Here is a tiny trained network, its code and every weight. The questions are about switching its units off for an input and a class, where a switched-off unit gives its printed mean instead of its output.

import numpy as np


def w(rows, s, z=0):
    codes = np.array(rows[::2]) - 128.0
    scale = np.full(codes.shape[1], s)
    scale[-1] = z or s
    return codes * scale


def f(y):
    return np.maximum(y, 0)


def log_softmax(a):
    a = a - a.max(-1, keepdims=True)
    return a - np.log(np.exp(a).sum(-1, keepdims=True))


def net(x, mask):
    res = np.array(x, float).reshape(1, 6) / 4 @ E
    y = f(res @ A[0][:, :-1].T + A[0][:, -1])
    res = res + np.where(mask, y, B[0][:, -1]) @ B[0][:, :-1]
    return log_softmax(res[-1] @ U[:, :-1].T + U[:, -1])


A, B = {}, {}
E = w([
[113,122,67,112,22,83,85,206],'x0',
[64,153,83,196,147,54,112,59],'x1',
[156,125,4,130,174,181,127,138],'x2',
[192,160,113,168,128,53,224,166],'x3',
[143,42,85,62,87,110,178,20],'x4',
[125,129,128,122,134,123,128,132],'x5',
],0.012)
A[0] = w([
[167,69,127,55,98,81,163,88,92],'N1',
[130,82,242,109,93,119,149,162,29],'N2',
[151,104,101,100,125,99,197,95,125],'N3',
[164,113,163,44,130,195,129,201,81],'N4',
[110,119,35,122,193,194,123,140,85],'N5',
[96,148,138,126,124,169,67,97,2],'N6',
[146,119,180,153,153,149,135,88,60],'N7',
[171,93,161,88,93,213,145,155,90],'N8',
[126,187,136,151,173,155,65,185,143],'N9',
[125,146,109,162,152,71,137,98,44],'N10',
[198,134,155,90,113,147,227,193,82],'N11',
[151,158,165,147,186,133,106,111,140],'N12',
[74,163,189,173,80,77,123,70,69],'N13',
[151,157,187,131,161,133,148,96,95],'N14',
[55,94,185,86,132,191,16,99,43],'N15',
[108,116,252,98,101,57,99,129,124],'N16',
[145,173,181,198,140,124,71,207,139],'N17',
[143,136,109,118,28,71,72,176,103],'N18',
[182,122,48,148,181,111,172,159,104],'N19',
[62,134,102,165,135,84,146,108,78],'N20',
[99,120,86,105,63,95,100,176,68],'N21',
[157,178,175,158,92,97,235,139,20],'N22',
[94,127,62,167,159,95,101,103,80],'N23',
[146,168,137,189,143,130,153,178,63],'N24',
[144,112,154,149,189,148,160,96,93],'N25',
[148,133,172,145,174,148,159,90,109],'N26',
[80,105,149,193,125,82,105,91,114],'N27',
[163,99,80,134,176,162,116,168,19],'N28',
[114,115,175,134,202,173,153,99,115],'N29',
[149,158,112,174,148,56,192,115,45],'N30',
[109,58,96,52,127,101,136,62,147],'N31',
[135,139,147,136,237,150,161,104,121],'N32',
[115,81,105,93,87,116,156,98,140],'N33',
[106,204,142,168,195,151,71,195,114],'N34',
[98,162,109,134,87,119,114,192,104],'N35',
[47,157,77,198,146,79,92,83,116],'N36',
[65,117,138,89,104,179,46,104,10],'N37',
[102,144,60,119,145,194,82,109,67],'N38',
[166,147,93,140,66,78,174,181,61],'N39',
[150,131,89,152,155,143,110,149,91],'N40',
[60,105,100,96,77,136,74,156,136],'N41',
],0.014,0.004)
B[0] = w([
[149,89,165,159,46,118,173,71,211],'N1',
[84,217,79,62,81,229,117,134,197],'N2',
[140,105,174,176,88,112,165,106,197],'N3',
[229,89,137,39,197,187,47,82,224],'N4',
[79,211,119,137,64,196,151,148,221],'N5',
[126,135,213,145,176,130,171,159,172],'N6',
[113,128,84,165,120,114,73,160,172],'N7',
[178,109,128,67,184,162,73,90,207],'N8',
[151,86,171,157,65,119,155,53,228],'N9',
[163,130,164,69,179,142,107,121,179],'N10',
[178,135,156,72,219,132,118,110,216],'N11',
[143,108,106,162,106,81,84,133,186],'N12',
[83,189,106,75,95,246,113,143,192],'N13',
[71,135,84,157,129,94,98,147,179],'N14',
[119,175,213,152,214,92,212,188,231],'N15',
[59,194,77,94,57,200,169,135,213],'N16',
[158,92,151,167,48,135,160,49,246],'N17',
[95,116,28,160,145,69,49,152,224],'N18',
[59,213,115,110,99,206,175,190,216],'N19',
[163,98,154,58,171,161,90,105,185],'N20',
[105,113,42,139,134,59,63,153,200],'N21',
[104,164,206,125,185,96,186,188,202],'N22',
[207,138,136,50,146,160,79,119,199],'N23',
[135,93,179,130,123,128,199,121,198],'N24',
[122,116,81,149,132,67,76,149,188],'N25',
[113,112,77,174,131,95,57,151,188],'N26',
[163,129,134,72,130,159,82,109,186],'N27',
[85,203,108,91,89,192,121,154,180],'N28',
[100,107,70,190,148,68,66,129,203],'N29',
[117,138,173,102,183,98,178,167,203],'N30',
[171,71,148,176,44,101,192,79,229],'N31',
[99,111,51,163,129,55,66,161,216],'N32',
[147,95,125,149,58,107,152,65,193],'N33',
[180,71,168,174,43,119,166,69,249],'N34',
[123,88,90,156,93,58,100,122,196],'N35',
[216,108,140,38,189,167,84,94,231],'N36',
[104,134,183,167,208,77,171,166,199],'N37',
[48,189,121,130,134,205,157,164,199],'N38',
[86,142,141,155,197,62,145,189,211],'N39',
[102,153,115,135,91,168,138,132,172],'N40',
[79,126,120,158,170,58,104,153,198],'N41',
],0.011,0.019)
U = w([
[171,55,161,169,20,109,182,30,71],'0',
[95,102,23,163,136,41,33,153,6],'1',
[218,113,131,7,201,197,61,74,61],'2',
[43,216,83,83,61,247,161,144,180],'3',
[112,145,205,144,224,82,217,185,153],'4',
],0.014,0.0014)

Each question gives the input, the list of numbers given to net, and the class t.
The units are the neurons (one row each of A and B). Each row of codes is followed by its name. A weight is (code - 128) times the scale printed after its matrix; where a second scale follows, it is the last column's (A, B and U).
mask holds one flag per neuron, in row order. A switched-off neuron (its flag False) gives its mean, the last column of its row in B, instead of its output. The means were averaged over made-up inputs and are rounded, as every weight is.
A unit's drop is (log p(t) with every unit on - log p(t) with that unit switched off) / (log p(t) with every unit on - log p(t) with every unit switched off).
The circuit of an input: a set's keep is (log p(t) with only the set's units on - log p(t) with every unit switched off) / (log p(t) with every unit on - log p(t) with every unit switched off). Starting from the 12 units with the biggest drops (on a tie, the unit counted first), units are removed one at a time, each time the one whose removal leaves the highest keep (on an exact tie, the one counted first), for as long as the keep stays at least 0.8.
circuit, biggest first: the units of the circuit, biggest drop first
unit that matters most: the unit with the biggest drop
k most important neurons: the k neurons with the biggest drops, biggest first
drop of u: that unit's drop, to one decimal
input [5,-7,3,8,-8,-1], class 0: unit that matters most => N17
input [5,2,-6,4,5,-2], class 3: 3 most important neurons => [N13 N16 N34]
input [-7,-3,8,5,7,8], class 3: 4 most important neurons => [N19 N5 N34 N28]
input [4,4,-6,7,-3,5], class 4: 3 most important neurons => [N22 N39 N30]
input [-8,2,3,-7,8,-5], class 0: 2 most important neurons => [N31 N1]
input [4,2,-3,-5,4,-5], class 4: 2 most important neurons => [N15 N37]
input [-4,-4,-8,-5,-8,3], class 0: 3 most important neurons => [N34 N17 N9]
input [5,-1,-8,4,-7,6], class 3: 4 most important neurons => [N16 N2 N13 N31]
input [7,-8,-8,0,6,-6], class 2: 3 most important neurons => [N4 N8 N11]
input [3,2,-6,-8,6,0], class 4: 2 most important neurons => [N15 N37]
input [3,-1,7,2,-6,-6], class 3: 2 most important neurons => [N19 N28]
input [-6,2,3,-7,-6,3], class 4: 3 most important neurons => [N15 N37 N6]
input [1,-8,4,-7,-8,-3], class 0: 4 most important neurons => [N34 N9 N17 N36]
input [3,5,5,-8,7,1], class 4: circuit, biggest first => [N15]
input [-4,-2,-5,-7,-8,6], class 0: 2 most important neurons => [N34 N17]
input [7,-6,7,3,-5,7], class 1: drop of N16 => 2.5
input [0,-8,-7,3,1,-8], class 2: drop of N11 => 0.7
input [-8,-4,8,8,0,-2], class 1: drop of N25 => 1.0
